Below are the code and all the weights of a small trained network. Each question names an input and a class and asks about switching units off, where a switched-off unit gives its printed mean instead of its output.

import numpy as np


def w(rows, s, z=0):
    codes = np.array(rows[::2]) - 128.0
    scale = np.full(codes.shape[1], s)
    scale[-1] = z or s
    return codes * scale


def norm(h):
    return h / np.sqrt((h * h).mean(-1, keepdims=True) + 1e-5)


def f(y):
    return np.maximum(y, 0)


def log_softmax(a):
    a = a - a.max(-1, keepdims=True)
    return a - np.log(np.exp(a).sum(-1, keepdims=True))


def net(x, mask):
    res = np.array(x, float).reshape(1, 2) / 4 @ E
    u = 0
    for l in range(3):
        y = f(norm(res) @ A[l][:, :-1].T + A[l][:, -1])
        res = res + np.where(mask[u : u + 4], y, B[l][:, -1]) @ B[l][:, :-1]
        u += 4
    return log_softmax(norm(res)[-1] @ U[:, :-1].T + U[:, -1])


A, B = {}, {}
E = w([
[182,142,110,4,149],'x0',
[169,113,80,250,175],'x1',
],0.011)
A[0] = w([
[235,221,98,41,33,48],'L0N0',
[122,158,133,250,225,93],'L0N1',
[152,107,71,185,254,3],'L0N2',
[114,233,98,15,206,71],'L0N3',
],0.0062,0.0058)
B[0] = w([
[169,189,224,72,35,220],'L0N0',
[137,181,98,212,93,252],'L0N1',
[62,61,183,156,95,180],'L0N2',
[158,105,78,65,255,239],'L0N3',
],0.0078,0.004)
A[1] = w([
[179,182,120,197,174,3],'L1N0',
[171,50,100,2,180,49],'L1N1',
[172,136,109,250,179,146],'L1N2',
[62,65,120,127,130,180],'L1N3',
],0.0085,0.0046)
B[1] = w([
[101,78,118,140,104,162],'L1N0',
[209,224,49,50,103,233],'L1N1',
[222,42,6,243,213,254],'L1N2',
[87,87,193,81,156,169],'L1N3',
],0.011,0.007)
A[2] = w([
[179,88,115,184,230,181],'L2N0',
[124,116,106,184,246,163],'L2N1',
[137,182,56,55,87,35],'L2N2',
[230,160,121,103,99,4],'L2N3',
],0.012,0.0045)
B[2] = w([
[124,122,136,234,78,254],'L2N0',
[88,63,55,228,101,232],'L2N1',
[233,220,67,98,245,217],'L2N2',
[103,155,149,111,122,188],'L2N3',
],0.011,0.0098)
U = w([
[136,64,3,246,177,254],'0',
[8,78,167,74,88,3],'1',
[176,191,26,33,208,245],'2',
],0.013,0.0042)

Each question gives the input, the list of numbers given to net, and the class t.
The units are the neurons (one row each of A and B). Each row of codes is followed by its name. A weight is (code - 128) times the scale printed after its matrix; where a second scale follows, it is the last column's (A, B and U).
mask holds one flag per neuron, layer by layer. A switched-off neuron (its flag False) gives its mean, the last column of its row in B, instead of its output. The means were averaged over made-up inputs and are rounded, as every weight is.
A unit's drop is (log p(t) with every unit on - log p(t) with that unit switched off) / (log p(t) with every unit on - log p(t) with every unit switched off).
The circuit of an input: a set's keep is (log p(t) with only the set's units on - log p(t) with every unit switched off) / (log p(t) with every unit on - log p(t) with every unit switched off). Starting from all 12 units, units are removed one at a time, each time the one whose removal leaves the highest keep (on an exact tie, the one counted first), for as long as the keep stays at least 0.8.
circuit, biggest first: the units of the circuit, biggest drop first
most important unit: the unit with the biggest drop
k most important neurons: the k neurons with the biggest drops, biggest first
k most important neurons of layer l: the k neurons of layer l with the biggest drops, biggest first
drop of u: that unit's drop, to one decimal
input [-1,-1], class 1: circuit, biggest first	[L1N1; L1N2; L2N2; L2N1]
input [5,4], class 2: circuit, biggest first	[L1N1; L0N1; L1N2]
input [-2,-6], class 2: 3 most important neurons	[L0N1; L0N2; L2N0]
input [-7,-6], class 1: most important unit	L1N2
input [-4,-8], class 1: 2 most important neurons	[L1N1; L2N2]
input [-3,-4], class 1: 3 most important neurons	[L1N1; L1N2; L2N2]
input [-4,-3], class 1: 2 most important neurons	[L1N2; L2N2]
input [-1,-2], class 1: 2 most important neurons of layer 1	[L1N1; L1N2]
input [-3,-3], class 1: drop of L1N2	0.6
input [3,1], class 2: drop of L0N3	0.0
input [-7,-5], class 1: drop of L1N2	0.5
